Here are made-up nodes, facts about them, and rows of numbers that follow some of those facts. Name the node behind each unnamed row.

Known rows:
[-18   4  24   9 -22   1 -18 -11   1 -18 -20  13 -21  -5  -5  -1 -16  -3
  27  -2  20   9 -13  -2 -25   0   6  -1  -3  31 -24] : kitrak
[ 21 -22   5  -6   9   5   8  36  32  -1   5 -10 -13  24 -33  14  14 -10
  -9  -7   1 -20  10 -23  12  20   4  29 -27 -15  20] : zostas
[-24  26  -6  13   4  24  12 -16  16   6  -1   6  24 -10   7   3 -15  19
  -8  -8   5   7   2  -6 -13  -3   8  -4  -6  21  -8] : klipo
[ -5  13   7   7   0 -15 -16 -18 -24   9   9   3 -15 -21  75 -14 -17 -12
  -1 -20 -32  -7  17  37  -6  -9 -24   5 -12   2  31] : gradru
[  0   5  40  19  -9  25  29 -24 -28  14 -32  23  39  17 -16   2   4  29
   6 -25  27 -19  23   2 -11  14  -4 -37  39  16   7] : negiflur
[ 29  -4  17  19  13  21  39 -19  -7  -3  -4  27 -10 -11 -28  18   2  16
   6  10  42  13  -7   2 -13  13   6 -11  37  20 -35] : veklik
[  4  17 -26   3   9   7  -1 -22 -17  31  15  -9  27  14  40  -9   5   6
 -20 -11 -27  10   9  21  35 -24 -12  -2   8 -24   3] : stepos
[ -7  13  -8  -9   0 -26 -11 -16 -34   5  12 -21  -2 -10  49 -15  -8  -9
   0  -9 -29   6   4  33   6 -19 -21  -9  10 -10  16] : klopin
[-10  14 -14  10   3  15  12 -15   0   3   0  13  17 -16   4  -2  -2  16
  -3  14   6  10  -4   1  -6 -11   7 -14  14   5 -15] : garitrur
[-26  12   6   6 -11   4 -17 -14  -9   7 -16  -4 -10  -1  23   1 -13   1
  33  -2 -11  21 -12  15   4  -9   2 -12  10  -1 -32] : geru
[ -7   8   4  16  -9  26  11 -14  14  -3 -11  28  14  -3 -31   6  -5  10
   1   5  23   7  -8 -13 -13   1  15 -15   9  22 -22] : plemo
[ 22 -25  -1  -7   5   3  11  39  33  -5   5  -7 -14  22 -37   9  20 -14
  -6   6  -5 -18   8 -22  15   9   5  23 -17 -24  17] : foflon
[ -9  13  -2  -8  -1 -26 -14 -18 -30   6  10 -24  -3  -4  54 -17  -8  -7
   0 -17 -25   4   8  31   3 -20 -23   1   3  -3  18] : zamuk
[ -6  12   8 -13   1  -8  29 -26 -44  18   0  -1  62  15  -3 -10  13  13
 -23 -15 -10 -18  19  25   2   8 -21 -54  40 -13  49] : foskon
[ 14 -32   3  -9 -20 -19  -5  45  31 -25  -4  -7 -42  25 -29 -11  26 -36
  22  25 -18 -16   6 -10   8 -22  -5  23  -8 -35  16] : sizun
[ -6  -7  -3 -16  16  15  14  39  48  11  14 -26   2   4 -50  32  -6 -11
 -10 -18 -23 -12   1 -24  15  38  19   3 -32 -18  19] : duklo
[ 47 -31   3  -6  31   1  32  34  16   2  16 -14 -28   6 -34  27  19  -6
  -8   5   9 -10   3 -10  17  32   2  23  -1 -24   3] : flokam
[ 24 -27  -2  -9  10   2   4  37  22   3   5  -5  -5  19 -36  13  18  -7
 -11   1   0 -21   5 -24  18  23   9  19 -20 -23  17] : tibrek

Some facts about the nodes:
φ: points at; ε: is of sort; χ: uses
bado {φ=soskel troskalak, ε=216, χ=gostik}
bedime {ε=653}
bekli {φ=rebal tibrebral, ε=589}
boril {φ=grapa, ε=589}
bretro {ε=653}
brigu {φ=vimok fogrek lako grubidu, ε=653}
brusko {ε=216}
buzo {φ=gulik, ε=216, χ=gostik vola}
datru {ε=653}
dedrom {ε=216, χ=gostik subri skunas kistufek}
dekuvi {ε=168}
diflibim {φ=stusi negiflur gunir, ε=653}
dipul {φ=stusi rebal nobe kagen, ε=653}
drelor {ε=168}
drikes {φ=grapa, ε=168}
droge {φ=tibrebral klata, ε=216}
drustin {ε=216, χ=nobam drelor bekli talusus}
duklo {φ=stigrar, ε=168}
duskor {φ=dipul fogrek, ε=216}
fafa {φ=leplude, ε=168}
flebre {φ=todror brigu, ε=168}
flebriflim {φ=vugru klevebres zamuk, ε=168}
flekel {ε=216}
flepida {φ=kiplos, ε=216, χ=brigu gogro gebra}
fletrostuk {ε=168}
flokam {φ=gulik grekel, ε=168}
flotar {φ=skuba, ε=168, χ=subri gunir}
fluskil {φ=todror nobe leplude, ε=653}
foflon {φ=papastu, ε=168}
fogrek {φ=nistum, ε=216, χ=kaplal}
foskon {φ=grapa, ε=216}
gabroflu {φ=nistum, ε=168, χ=bedime klefem drikes}
garitrur {φ=triklel, ε=589}
gazin {ε=589}
gebra {ε=589}
geru {ε=589}
gizan {ε=168, χ=grebro}
gogro {φ=nistum, ε=168}
gostik {φ=pofes, ε=653}
gradru {ε=216, χ=vimok}
grapa {φ=gabroflu, ε=216, χ=skiklek zavom tepatas}
grebro {ε=653}
grekel {φ=geru leplude, ε=589, χ=kepleri vubuk}
grepli {φ=piluk, ε=216, χ=pade nobam grepon}
grepon {ε=589}
grezi {ε=589, χ=plubriti kistufek}
grube {ε=216}
grubidu {φ=vimok, ε=216}
grugres {φ=pade zamuk, ε=216, χ=mota poflas drelor klata keludra}
grunor {ε=168}
gulik {φ=boril, ε=653}
gunir {φ=grapa, ε=589}
kagen {ε=653}
kaplal {φ=talusus, ε=589}
kebrim {φ=kagen vifa talusus, ε=589}
keludra {φ=droge, ε=653}
kepleri {φ=diflibim, ε=216}
kester {φ=dipul, ε=168, χ=veklik miplas}
ketel {ε=653}
kiplos {φ=tepul gulik fogrek, ε=589}
kistufek {φ=pareves, ε=653}
kitrak {ε=653, χ=dipul bekli}
klata {ε=653}
klefem {ε=216}
klevebres {ε=589, χ=zavom notodrar zorin brusko}
klibom {φ=pade, ε=168, χ=vola brigu}
klipo {φ=pareves, ε=589, χ=kistufek}
klobrun {φ=sizun, ε=168, χ=skeklokim}
klopin {ε=216}
klozinom {ε=653, χ=kagen}
kobror {ε=589, χ=plipem maskon foskon}
komim {φ=noman, ε=216}
lagel {ε=589}
lako {φ=nistum, ε=216, χ=bretro}
lavan {ε=653, χ=vifem brigu}
lebrabes {ε=653, χ=skiklek vugru flekel zozi}
leflak {φ=vifem, ε=216, χ=troskalak grubidu zestata}
leklugus {φ=podrur, ε=216}
leplude {φ=stigrar, ε=653, χ=sizun kistufek}
luvin {φ=klobrun, ε=653}
mabru {φ=poflas, ε=168}
maskon {ε=168}
mepan {φ=stusi, ε=589}
mepli {ε=168, χ=veklik dipul garitrur ketel padri}
mibi {φ=tepul klevebres, ε=653, χ=skitran}
miplas {φ=mabru, ε=653}
mirik {φ=piluk, ε=653, χ=bretro fletrostuk tredrok}
mota {ε=216}
mulu {ε=589}
musi {ε=589}
negiflur {φ=boril grapa, ε=589, χ=vubuk skeklokim}
nesti {φ=buzo plemo, ε=168}
nilazul {ε=589}
nistum {ε=589, χ=podrur flebriflim skuba mabru}
nobam {φ=grubidu, ε=216}
nobe {φ=skelu, ε=653}
noman {φ=stusi, ε=168}
notodrar {ε=589}
pade {φ=nobe lako brusko, ε=589}
padri {ε=589}
papastu {ε=653}
pareves {φ=stigrar, ε=216, χ=noman dekuvi nobam stize}
pegilin {φ=gabroflu grapa, ε=589, χ=klopin skuba notodrar}
piluk {φ=gunir, ε=168}
plemo {φ=skelu negiflur, ε=653}
plipem {ε=168}
ploku {φ=gulik grubidu, ε=653, χ=skiplu duskor}
plubriti {ε=589}
plupe {ε=168, χ=grube stepos geru ziklil}
pobrem {ε=216}
podrur {φ=kiplos sizun boril, ε=653}
pofes {ε=653}
poflas {φ=sizun, ε=168}
popa {φ=geru, ε=589}
rebal {φ=lagel pareves skunas leplude, ε=653, χ=gostik stigrar}
reskik {ε=653}
sakim {φ=flepida, ε=216}
sevel {φ=flotar, ε=589}
sizun {ε=168}
skalol {φ=kebrim, ε=216}
skeklokim {ε=168}
skelu {φ=drikes, ε=168, χ=gogro}
skemir {ε=589, χ=fafa notodrar}
skiklek {ε=653}
skiplu {ε=168}
skiro {ε=216, χ=grebro fafa gebra brusko}
skitran {ε=168}
skodezir {φ=tibrebral, ε=653, χ=noman podrur mota grunor bekli}
skuba {φ=papastu sizun, ε=168}
skunas {φ=tepul kepleri, ε=216}
skuplam {φ=stize, ε=168, χ=mepan plipem musi}
soskel {φ=fletrostuk, ε=168, χ=kagen tibrebral zestata}
stepos {φ=veres tepatas, ε=216}
stigrar {φ=flekel, ε=216}
stili {ε=216}
stize {ε=653}
stufedrar {φ=boril, ε=216, χ=flokam gostik mota kepleri nobam}
stusi {φ=nistum, ε=216}
subri {φ=kepleri negiflur fogrek, ε=216}
tadru {ε=168, χ=zavom mabru}
talusus {φ=gabroflu sizun, ε=168}
tepatas {φ=tibrek, ε=168}
tepul {φ=piluk, ε=589}
teskar {φ=topluk, ε=589}
tibrebral {φ=gabroflu vimok skunas pofes, ε=653}
tibrek {φ=pegilin lako, ε=168}
todror {φ=dipul vimok, ε=589}
topluk {φ=sevel tibrek, ε=168, χ=pobrem ziklil}
tragror {ε=589, χ=bretro troskalak grepon}
tredrok {ε=168}
triklel {φ=veklik brusko, ε=589, χ=fafa garitrur gebra}
troskalak {φ=grekel, ε=653}
veklik {φ=lagel gulik boril, ε=653}
veres {φ=nistum piluk, ε=589}
vifa {ε=653, χ=nobe drelor gunir}
vifem {ε=168}
vimok {φ=gulik, ε=589}
vitros {ε=168}
voke {φ=duklo, ε=216, χ=flekel sizun zozi tibrebral}
vola {ε=216}
vostorak {ε=168, χ=vitros fletrostuk keludra}
vubuk {φ=leplude, ε=653}
vugru {φ=vimok, ε=216}
vutram {ε=168}
vuzu {ε=216, χ=nilazul skalol klefem grubidu}
zamuk {ε=216}
zavom {ε=216}
zeles {ε=168, χ=veklik flebriflim vutram tepatas}
zestata {φ=fluskil, ε=168}
ziklil {ε=589}
zorin {ε=168}
zostas {φ=skodezir, ε=168, χ=gogro skunas}
zozi {φ=pareves subri tibrebral, ε=168}
zudri {φ=stigrar geru drelor, ε=653, χ=piluk gazin bekli}

Name these rows:
No name comes twice in this set of rows, the named rows included.
[ 35   2 -27 -14  15 -21   5  -9 -21  27  22 -15  37 -66  31 -31 -28   8
 -41 -11 -21   7  23  -4  16 -33  -2  -1  21   6   2] : duskor
[ 22 -25  -8  -9  10   4  10  39  27   1  10  -7 -10  14 -42  15  19 -13
  -7   9  -8 -16   3 -20  20  16   9  12 -13 -29  15] : tepatas
[-13  -1  27 -15   8   6  11 -23  48  17 -26  45  33  35 -23 -22  -9  -5
   0  10  25  43  -5 -18 -14  26  -7  22   0  25 -34] : mibi
[-12  16 -11  12  -1  18  12 -15   9   1  -2  14  20  -7   7  -6  -2  16
  -6  10   8   9   1  -3 -10 -17   4  -4   6  10 -12] : sevel
[-25  21   5  13  -6  31   7 -13  29  -1  -5  16  15 -12 -28  17 -22  10
  -1 -10  12  12 -11 -16 -17  11  21 -11 -10  30 -20] : zudri
[ 10 -29  26  -8  -5 -10 -22  35  17   1 -13 -24 -43  40 -12  11   8 -25
  30 -19 -11 -10   3  -8  23  19  -2  35 -25 -23   1] : plupe
[ 11  20 -17   7  12   2  16 -23 -10  14  21  -9  20   8  44 -15   3   9
 -32 -15 -10   0  21  17   7 -27 -22  15   1   0  21] : flepida
[  5  17 -20   2   9  -2  14 -21 -12  15  19  -9  25   3  37 -16   4   5
 -27  -9 -18   2  17  18  11 -27 -18   2   7  -7  20] : leklugus
[ -4  23 -16   1  11   4   8 -22 -10  18  20 -14  29   2  39  -9  -4   8
 -30 -22 -19   0  17  16   7 -17 -16   3  -5   0  24] : voke
[ 27 -27   3  -8  14   3  14  36  26   1   6 -10 -15  18 -37  15  16  -9
  -7   0   0 -16   7 -19  16  22   5  22 -16 -21  15] : nesti
[ 46   0   2  29  47  19  48 -22 -16  10  17  34 -30 -48  40  19  -3  24
  -7  19  30  14   4  24 -15  18  -4  13  25  15 -28] : vimok

Now the same nodes, written a new way:
Some nodes and their rows:
[ -2  -1   2   0   0  -4  -5   5 -10  -2  12 -11   0  -2  11  -4  -3 -10
 -13  21  -6  -2  -8   2 -16  -3  -8 -16 -11  -8   8   2] : kepleri
[  2  -2  29  -3   0  -4  19  12 -11  -1   9   6  -2  -9   1  -5 -14 -11
 -13  -2  -1  -3  -4  -2 -17  18  -8  39 -10  19  -3   2] : grekel
[ 11  -3  23  -1   0  19   8  29   4  -5  -8  -9  10  -9  -5  11  47 -10
   8  -7   0  -4  30  -1 -16  -2  24  25 -10 -16  -3   0] : leplude
[ 10   1   9   6  -1  -4  -5   8  -9  13   1  -7   1   4  30  -5 -25  -1
 -12   1  -6  -1  -9  -1 -16  -4  -8 -15 -11  15  -2   1] : stufedrar
[ -1  -1   5  -1  -1  -6  -4   2   1  -4  -3  -9  12  -5   4   8  -8 -11
  25  -4  -2  -2  15  -2 -14  -3   6  -3  -8 -14  -3   0] : rebal
[ 11  -2   2   8  14  -6  -8   4   3  -1 -10  -6  19   2  -2  16  48 -10
  23  -2  -5   4   5   3   9  -6   4 -17  -3 -14  16   0] : sizun
[  0   0   2   6   0  -2   5   5 -10   4   2 -11   0   2  13  -5 -14  -9
  -9  22  -7  -2 -10   5 -11  -4  -9 -15  -9 -14  20   1] : mota
[ -1  -1   2  -2   1  -5  -7   1   2  -5  -3 -10   9 -11  -2   7  25 -10
   4  -1  -5  -2   8   2   1  -4  10 -17   3 -14  -3   1] : dipul
[ -1  -1   2  -1   1  -5  -7   2   5  -4  -6 -10  19  -9   0  -1   9  -8
   8   1  -6  -1  -1   3   3  -4  12 -16  -2 -14  -2   2] : nesti
[ -1   1  20   0   9   2  17  23  -9  12  -9   3  -1 -10   4  -4 -25 -11
 -18   2  -2  -2  12  -1 -18   0  -3  30 -10  45  -6   8] : pegilin
[  1   1   1   2   3  -2  -2   3  -3  -4  -8  -9  24  -8  -1   8   7  -6
  13   0  -6  -2  -8   5  10  -5   7 -16   6 -14   5   1] : skeklokim
[  8   4  23   1   1  -2  16  27  -4  11  -8   9  -2 -10   6  -7 -25  -9
 -16   9  -1  -2   1  -1 -18   1  14  22  -9  47  -5  15] : negiflur
[ 30  -1  18   0   0  -3  -7  29 -10  -4   6 -10  11  35  11  -4 -26   2
 -13  -1  -2  -2  -8  -1 -10   5  -8  26 -11  14  -4   5] : flepida
[ 18  -1   5   0   1  -4  -7   4  -2  -4  -6  -9  27  -1   1   8 -14   0
   8  -3  -2  -1   3  -1   0  -4   9   4  -8 -12  -3   0] : klibom
[ -1   5   1  16   0   4  10  17  -1  -2  -7 -12  -1 -10   7  -6 -23  -7
 -15  49  -5  -3  -8   6 -17  -4   9 -15 -11   2   0   8] : foskon
[ -1  -2  12  -1   0  -5  -7   5  -9  -1  16 -11   2  -8  23  -5 -14  -6
  -8  22  -6  -2 -10   7  -7  -3  -8 -15  -9  -7   1   3] : vugru
[ 25  -2  18  -1   7  -2  15   9 -11  12  -5  17  -1  -8  -1  -4 -23 -10
 -14  -2  -5   0  -9   0 -15   7  -8  25  -8  18  -4   0] : tragror
[ 31  -1   7  -1   1  -4  -8  14  -1  -5  -6  -9  29  -1  -1   9  -9   2
   5  -5  -2  -2   0  -1  -2  -3  16  13  -8 -11  -4   2] : zostas

Name these rows:
No name comes twice in this set of rows, the named rows included.
[ 14  -1  17  -1   8  -2  12  12 -11  13  -7  17  -1  -1   4  -4 -23 -10
 -12  -1  -6  -2  -7  -1 -16   6  -9  31  -8  18  -3   1] : kobror
[  8  -4  10   0   1   3  -7  24  13  -5  -9 -10   4  -9  -3  10  40 -11
  18  -3  -6  -3  19   1 -17  -6  19 -14  -9 -16  -1   1] : kistufek
[ 24  -1   5  18   0   7  -2  29 -10  15  -4  -2   0  31  18  -4 -25  -8
   6  -1  -6  -2  -8   0 -17  -5 -10   3 -12  -6   3   1] : dedrom
[ 19  -2  17   0   6  -7  -9   4   1   2  -9   0  22   7  -1  14  47  -5
  11  -7   6  12  27   0   8  -5   4 -13  -8   5  -2   0] : klobrun
[  3  -1  15  -1   0  -4  -8   3  -9   0  19 -10   5  -8  26  -6 -18  -2
  -6  20  -6  -2 -10   9  -1  -2  -8 -17  -9  -5  -1   5] : grubidu
[ 30   0   7   0   1  -3  -6  17   2  -5  -8  -9  30  -7  -1   6 -12   2
  -5  -2  -1  -2   0  -1  -5  -2  26  18  -8  -9  -4   2] : skelu
[ 19  -3  38  -2   2   5   5  44 -10   7  -4  13  -2  -3   0  -4  -6 -11
 -12  -3  -4  -3   6  -1 -18  -4  -9  40 -13  18  -4   3] : klipo
[  2  11   7  23   0  25  10  29  -4  13  -8 -10  -1  -9  10  -5 -22  -5
 -18  19  -3  -2   6   0 -19  -5  15  -3 -13  24  -4   2] : grapa
[ 12   0  16   1  -2  -6  -8   9  -9  12  13  -4   8  19  48  -6 -26   2
   9  -2  -6  -1  -9  -1 -16  -4  -9 -15 -11  15  -3   6] : buzo
[  0  10   8   0   0  -6 -10   4  21  -4  -8  -9  29 -13  17  -6 -22   5
  11   4  -6   5  -1  10  15  -5  37 -18  12 -12  -3   9] : gulik
[ 14   1  18  -1   0  -4  -9   3   4  -2  -8   2  30 -11   8  -3  -8   3
  12  -4  -5   5   9   0  11  -4  17 -15   0 -13  -4   1] : ploku
[ -3  -2   7  -2  17  -3  -6   2 -11   6  24  -9  -3  -8  -2  -2 -23 -11
 -15  11  -5  -2  -8   0 -17  -4 -11  -3  -8  15  -6  15] : veres
[  2  -2  17  -1  -1   1  24  14 -11  -4  20 -10  -1  -4   1  -4  13 -10
 -13  -1  -1  -3  -7  -1 -17  18  -8  20 -12 -12   5  -1] : pareves
[  8   0   3   1   8   2  -8   2  -9   9   4 -10   5  -9  -1  30 -17   1
 -14  -3  -5   0  18  -1 -16  -6  -7 -16  -9 -10  -8   0] : gabroflu

The same nodes again, as new rows of numbers:
Some nodes and their rows:
[ 10 -28   6   4  36 -46   5 -25  -1 -10  13 -36  19 -14 -34  -2  -5  -8
 -25 -15  32  33  17  15   4   3  -9   9  10   9] : drikes
[ 28  -7  -5  -8  49  -9  17 -42  12 -51   2 -30  28  -1 -25 -21  22 -23
 -39  -3  18  -7  23  -7  12   9  -5  -5 -22  -5] : gogro
[  4  -6  -4 -10  17 -16  13 -25   4 -17  17 -27  16  14 -38  -5  27  -3
 -26  -8  22  -1   8   0  17  14   0  -8  -4   5] : vostorak
[  5 -12  -6  -9  21 -15  21 -35   4 -23  22 -25  17  12 -30 -10  17  -9
 -27  -8  27   3   5   3  15  11   0  -6  -2   7] : skeklokim
[  0  -5  -3  -5  10  -8  18 -30   0 -30  17 -34  40  15 -34   6  49   1
 -20 -16  27  17  11   5   7  17  -3   5  -7  -1] : grugres
[  0  -9  -2  -6  11 -10  22 -36   0 -32  21 -35  42  15 -29   1  44  -1
 -19 -15  30  18   9   7   4  16  -3   7  -5  -3] : droge
[ 25  -1  -3  -2  40   0  15 -36   8 -62  -6 -37  52   2 -30  -7  56 -16
 -34  -9  15   6  29  -6   5  18  -8   6 -29 -13] : lako
[  7 -11  22   0  16  18  28  -7   2  19  24   2  -4  -5  -9 -13  31  13
 -37  -5   2  -1  34 -17   5 -11  12  27   7 -19] : triklel
[ 22 -11  19   5  36  28  26 -10  11  -5   3   4   2 -12  -3 -23  36  -4
 -44  -1  -6  -6  45 -25   4  -6  10  24  -5 -23] : nistum
[ 13 -36  31  17  35  -9  19  -4  -1  25  16  -4  -2 -31  -5 -11   1   5
 -34 -11  10  34  40  -3  -8 -16   4  41  24 -13] : gunir
[  6 -20  17   3  21  22  37 -18   5  12  26   7  -5  -4   3 -20  22   3
 -34  -5   9   5  29 -15   3 -10  14  26  13 -13] : grepon
[  2  -6  26 -10  20  16  21  -6  10  21  22  -4  -3  -3  -1 -21  34  12
 -34  -6   6  -1  36 -15  -3 -19  10  27   9 -25] : klipo
[  5 -27  27  -3  26  23  35 -28   4  -1  15   4   1  -4  -5 -16  14   2
 -42   5  10  -3  34  -7  -6  -8  23  35  11 -24] : mepan
[ 16 -11 -11 -21  29 -16  29 -19  -2  -9  23  -3   5  -7  -5  -7  17  -1
 -27   9   4   3   4   5   4   2  15 -11   9   4] : kagen
[ 26  -4  -5 -22  31 -30  32 -32 -15  -5  46 -14  14 -24 -12   6  10  21
 -41  10   5  -1  14   9   8 -16  11   4  -4  -7] : veklik
[ 19 -10  -4 -21  30 -23  21 -12  -5  -3  21 -10   8 -12 -10  -4  18   4
 -29   9  -1   4   8   5   2   0  12  -8   7  -2] : plemo
[ 22 -12  -1 -18  35 -23  19 -11  -5  -7  16 -10  10 -13  -9  -6  17  -1
 -30  10  -3   4   9   4   0   2  10  -7   6  -3] : diflibim
[ 23  -9  -1 -22  34 -23  26 -23  -8  -9  31 -11  13 -13  -4  -7  13   4
 -34  11   1   0   7   4   0  -6  10  -3   1  -6] : tibrebral

Rows to name:
No name comes twice in this set of rows, the named rows included.
[ 26  -6  -4  -2  43   1  19 -42   9 -66  -6 -37  53   1 -24 -11  51 -22
 -33  -8  17   8  27  -4   3  18  -8   7 -27 -13] : stusi
[  6  -8   1  -1  14  -8  16 -28  -2 -34  12 -34  43  16 -34   3  49  -5
 -22 -14  22  16  10   2   5  21  -5   5  -8  -3] : grepli
[  0  -2   3 -25  26 -22  12 -37  12 -20  26 -37  21  14 -19 -21  18  -6
 -24  -9  34  -1   8   6   3  -5  -5  -3  -2  -6] : fafa
[  6 -10  -3 -12  24 -18  19 -38   5 -22  24 -29  20  12 -27 -12  17  -7
 -27  -8  29   2   7   3  11   6  -2  -4  -3   2] : zestata
[ 10   6   3 -40  29 -25   9  -9   4   2  24 -19   9  -4  -3 -13  29  11
 -27   8   3  -6  10   6  -6 -13   9  -7   4 -14] : rebal
[ -4 -22  26  -5  14  23  29 -15   2  12  13   6  -5   0 -17  -7  24  12
 -39   4   7  -5  34  -8   1  -3  25  30  14 -21] : kobror
[ 13  -1   1 -35  30 -23  17 -15   2  -3  25 -16   9  -5   0 -15  23   5
 -27   9   4  -5   7   6  -5  -9  10  -7   5 -11] : fluskil
[ -2 -33   9   1  25 -31  13 -41  -5 -31   6 -40  42  -6 -40  17  13   0
 -23 -12  42  42  21  29  -7  13   2  24  10  -3] : foskon
[  4 -14  23  -4  20  18  30 -12   8  17  25   0  -4  -4   0 -21  28   8
 -34  -5   7   1  33 -14   0 -14  12  27  11 -20] : popa
[ 10 -10  -1  -9  25 -19  15 -31   4 -23  17 -31  20   8 -33 -10  21  -7
 -29  -7  23   1  11   1  13  10  -3  -4  -6   1] : tibrek

